Below is a small trained network, with its code and all its weights. Each question gives an input and a target symbol and asks what happens when units are switched off, that is, made to give their printed mean instead of their output.

import numpy as np


def w(rows, s, z=0):
    codes = np.array(rows[::2]) - 128.0
    scale = np.full(codes.shape[1], s)
    scale[-1] = z or s
    return codes * scale


def f(y):
    return np.maximum(y, 0)


def softmax(a):
    e = np.exp(a - a.max(-1, keepdims=True))
    return e / e.sum(-1, keepdims=True)


def log_softmax(a):
    a = a - a.max(-1, keepdims=True)
    return a - np.log(np.exp(a).sum(-1, keepdims=True))


def net(x, mask):
    ids = ['δεζηθλξπστφψω'.index(c) for c in x.split()]
    T = len(ids)
    res = E[ids] + P[:T]
    u = 0
    for l in range(2):
        q, k, v = (res @ M[l].T for M in (Q, K, V))
        z = softmax(np.where(np.tri(T) > 0, q @ k.T / 4**0.5, -1e9)) @ v
        res = res + np.where(mask[u], z, O[l][:, -1]) @ O[l][:, :-1]
        u += 1
        y = f(res @ A[l][:, :-1].T + A[l][:, -1])
        res = res + np.where(mask[u : u + 8], y, B[l][:, -1]) @ B[l][:, :-1]
        u += 8
    return log_softmax(res[-1] @ U[:, :-1].T + U[:, -1])


Q, K, V, O, A, B = {}, {}, {}, {}, {}, {}
E = w([
[158,123,116,177],'δ',
[129,87,79,151],'ε',
[177,186,140,92],'ζ',
[202,160,167,97],'η',
[160,130,97,173],'θ',
[131,213,132,149],'λ',
[2,119,127,122],'ξ',
[166,189,168,129],'π',
[160,122,120,172],'σ',
[153,203,29,87],'τ',
[17,111,173,112],'φ',
[166,177,155,96],'ψ',
[53,93,67,127],'ω',
],0.022)
P = w([
[1,173,146,231],'0',
[160,121,45,119],'1',
[160,82,86,113],'2',
[168,83,94,119],'3',
[142,118,81,137],'4',
[132,145,77,158],'5',
],0.0083)
Q[0] = w([
[54,48,114,160],'L0H0',
[165,1,160,108],'L0H0',
[167,167,75,135],'L0H0',
[121,38,143,26],'L0H0',
],0.0081)
K[0] = w([
[202,2,108,148],'L0H0',
[191,8,186,45],'L0H0',
[182,91,144,224],'L0H0',
[168,159,147,90],'L0H0',
],0.0077)
V[0] = w([
[114,233,2,203],'L0H0',
[117,157,186,180],'L0H0',
[117,158,84,11],'L0H0',
[175,70,243,252],'L0H0',
],0.0079)
O[0] = w([
[218,25,175,69,255],'L0H0',
[150,32,199,255,139],'L0H0',
[165,199,101,167,115],'L0H0',
[97,198,194,182,85],'L0H0',
],0.0071,0.0085)
A[0] = w([
[1,181,79,154,90],'L0N0',
[207,10,141,200,83],'L0N1',
[186,110,92,188,41],'L0N2',
[167,55,43,192,136],'L0N3',
[162,185,47,48,145],'L0N4',
[123,231,107,179,70],'L0N5',
[178,202,222,144,254],'L0N6',
[50,129,221,110,146],'L0N7',
],0.0094,0.0039)
B[0] = w([
[204,93,103,85,169],'L0N0',
[19,25,138,77,254],'L0N1',
[99,133,173,17,171],'L0N2',
[100,172,255,94,255],'L0N3',
[175,128,178,246,231],'L0N4',
[208,182,105,121,133],'L0N5',
[255,166,24,166,216],'L0N6',
[179,52,58,129,177],'L0N7',
],0.0056,0.0082)
Q[1] = w([
[249,113,97,132],'L1H0',
[64,159,154,65],'L1H0',
[123,170,114,95],'L1H0',
[156,138,157,149],'L1H0',
],0.017)
K[1] = w([
[101,105,119,241],'L1H0',
[171,134,176,17],'L1H0',
[255,100,143,122],'L1H0',
[172,96,178,144],'L1H0',
],0.0096)
V[1] = w([
[165,108,95,215],'L1H0',
[184,159,134,158],'L1H0',
[124,37,64,80],'L1H0',
[158,176,42,7],'L1H0',
],0.011)
O[1] = w([
[89,230,169,54,144],'L1H0',
[59,88,198,106,89],'L1H0',
[1,77,158,218,248],'L1H0',
[167,54,225,177,64],'L1H0',
],0.0087,0.014)
A[1] = w([
[68,89,80,155,70],'L1N0',
[140,167,116,201,143],'L1N1',
[218,124,254,191,139],'L1N2',
[39,170,60,124,26],'L1N3',
[84,70,237,172,98],'L1N4',
[106,95,83,182,114],'L1N5',
[126,94,209,72,102],'L1N6',
[91,105,112,93,254],'L1N7',
],0.0087,0.0066)
B[1] = w([
[197,163,169,55,243],'L1N0',
[35,133,119,191,156],'L1N1',
[169,40,87,108,168],'L1N2',
[188,2,95,66,190],'L1N3',
[101,181,48,32,248],'L1N4',
[181,215,199,149,237],'L1N5',
[155,114,77,222,163],'L1N6',
[41,122,230,134,238],'L1N7',
],0.0071,0.012)
U = w([
[184,178,155,100,120],'δ',
[124,155,70,79,3],'ε',
[144,180,87,149,135],'ζ',
[158,89,103,109,15],'η',
[195,143,160,112,107],'θ',
[105,255,166,89,74],'λ',
[69,116,172,76,200],'ξ',
[163,137,175,207,129],'π',
[188,192,169,93,49],'σ',
[101,198,102,145,108],'τ',
[140,158,90,104,83],'φ',
[130,164,80,73,3],'ψ',
[91,190,204,174,251],'ω',
],0.01,0.005)

Each question gives the input, a string of symbols that net reads in full, and the target symbol t.
The units are the heads (4 rows each of Q, K, V and O) and the neurons (one row each of A and B). Each row of codes is followed by its name. A weight is (code - 128) times the scale printed after its matrix; where a second scale follows, it is the last column's (O, A, B and U).
mask holds one flag per unit, layer by layer, with each layer's heads first. A switched-off unit (its flag False) gives its mean, the last column of its rows in O or B, instead of its output. The means were averaged over made-up inputs and are rounded, as every weight is.
A unit's drop is (log p(t) with every unit on - log p(t) with that unit switched off) / (log p(t) with every unit on - log p(t) with every unit switched off).
The circuit of an input: a set's keep is (log p(t) with only the set's units on - log p(t) with every unit switched off) / (log p(t) with every unit on - log p(t) with every unit switched off). Starting from the 12 units with the biggest drops (on a tie, the unit counted first), units are removed one at a time, each time the one whose removal leaves the highest keep (on an exact tie, the one counted first), for as long as the keep stays at least 0.8.
circuit, biggest first: the units of the circuit, biggest drop first
most important unit: the unit with the biggest drop
k most important neurons: the k neurons with the biggest drops, biggest first
top k neurons in layer l: the k neurons of layer l with the biggest drops, biggest first
input λ ε ω ω ω λ, target ξ: circuit, biggest first : L0H0, L0N1
input ω τ ω π, target π: circuit, biggest first : L1H0, L0N4, L0H0
input ζ σ ξ ε τ, target θ: 2 most important neurons : L0N4, L0N0
input ξ ξ τ, target ω: most important unit : L0N4
input ω φ λ τ, target π: circuit, biggest first : L0N4, L1H0, L0H0
input ω θ π σ, target ξ: 2 most important neurons : L0N1, L1N4
input τ ψ ψ, target η: circuit, biggest first : L0H0, L1H0, L1N2
input τ θ ζ φ λ, target η: circuit, biggest first : L0H0, L1H0
input π τ ω ξ ψ, target λ: top 2 neurons in layer 0 : L0N6, L0N7
input τ δ π, target η: top 3 neurons in layer 0 : L0N4, L0N2, L0N3
input τ ξ δ, target ξ: top 2 neurons in layer 1 : L1N4, L1N7
input π π τ ω π π, target λ: top 2 neurons in layer 0 : L0N6, L0N7
input ξ φ ξ λ, target ω: 2 most important neurons : L0N0, L0N7
input ω π π λ, target π: most important unit : L1H0
input ε τ ψ σ λ τ, target ζ: circuit, biggest first : L0N4, L0H0, L1H0, L0N1
input σ θ σ ζ, target ψ: 2 most important neurons : L1N3, L1N5
input ω η σ δ ψ ζ, target π: 2 most important neurons : L0N4, L0N2
input ξ η π η, target ω: top 2 neurons in layer 0 : L0N0, L0N7
input δ φ π δ π ζ, target ε: top 2 neurons in layer 1 : L1N3, L1N5
input π τ δ τ, target λ: circuit, biggest first : L0H0, L1H0, L0N6
input π σ π ψ η, target λ: most important unit : L0H0
input δ δ η, target ε: circuit, biggest first : L1H0, L0H0, L1N3, L0N1
input τ ω ζ η, target η: circuit, biggest first : L1N2, L1H0, L0H0
input ω ω φ σ θ, target ξ: 3 most important neurons : L0N1, L1N4, L0N2
input ε τ π, target ζ: top 4 neurons in layer 0 : L0N4, L0N6, L0N3, L0N1
input ω ε η, target π: top 3 neurons in layer 0 : L0N4, L0N6, L0N3
input π ζ δ, target ξ: most important unit : L0N1
input ω τ δ δ π π, target π: 4 most important neurons : L0N6, L0N4, L0N3, L1N4
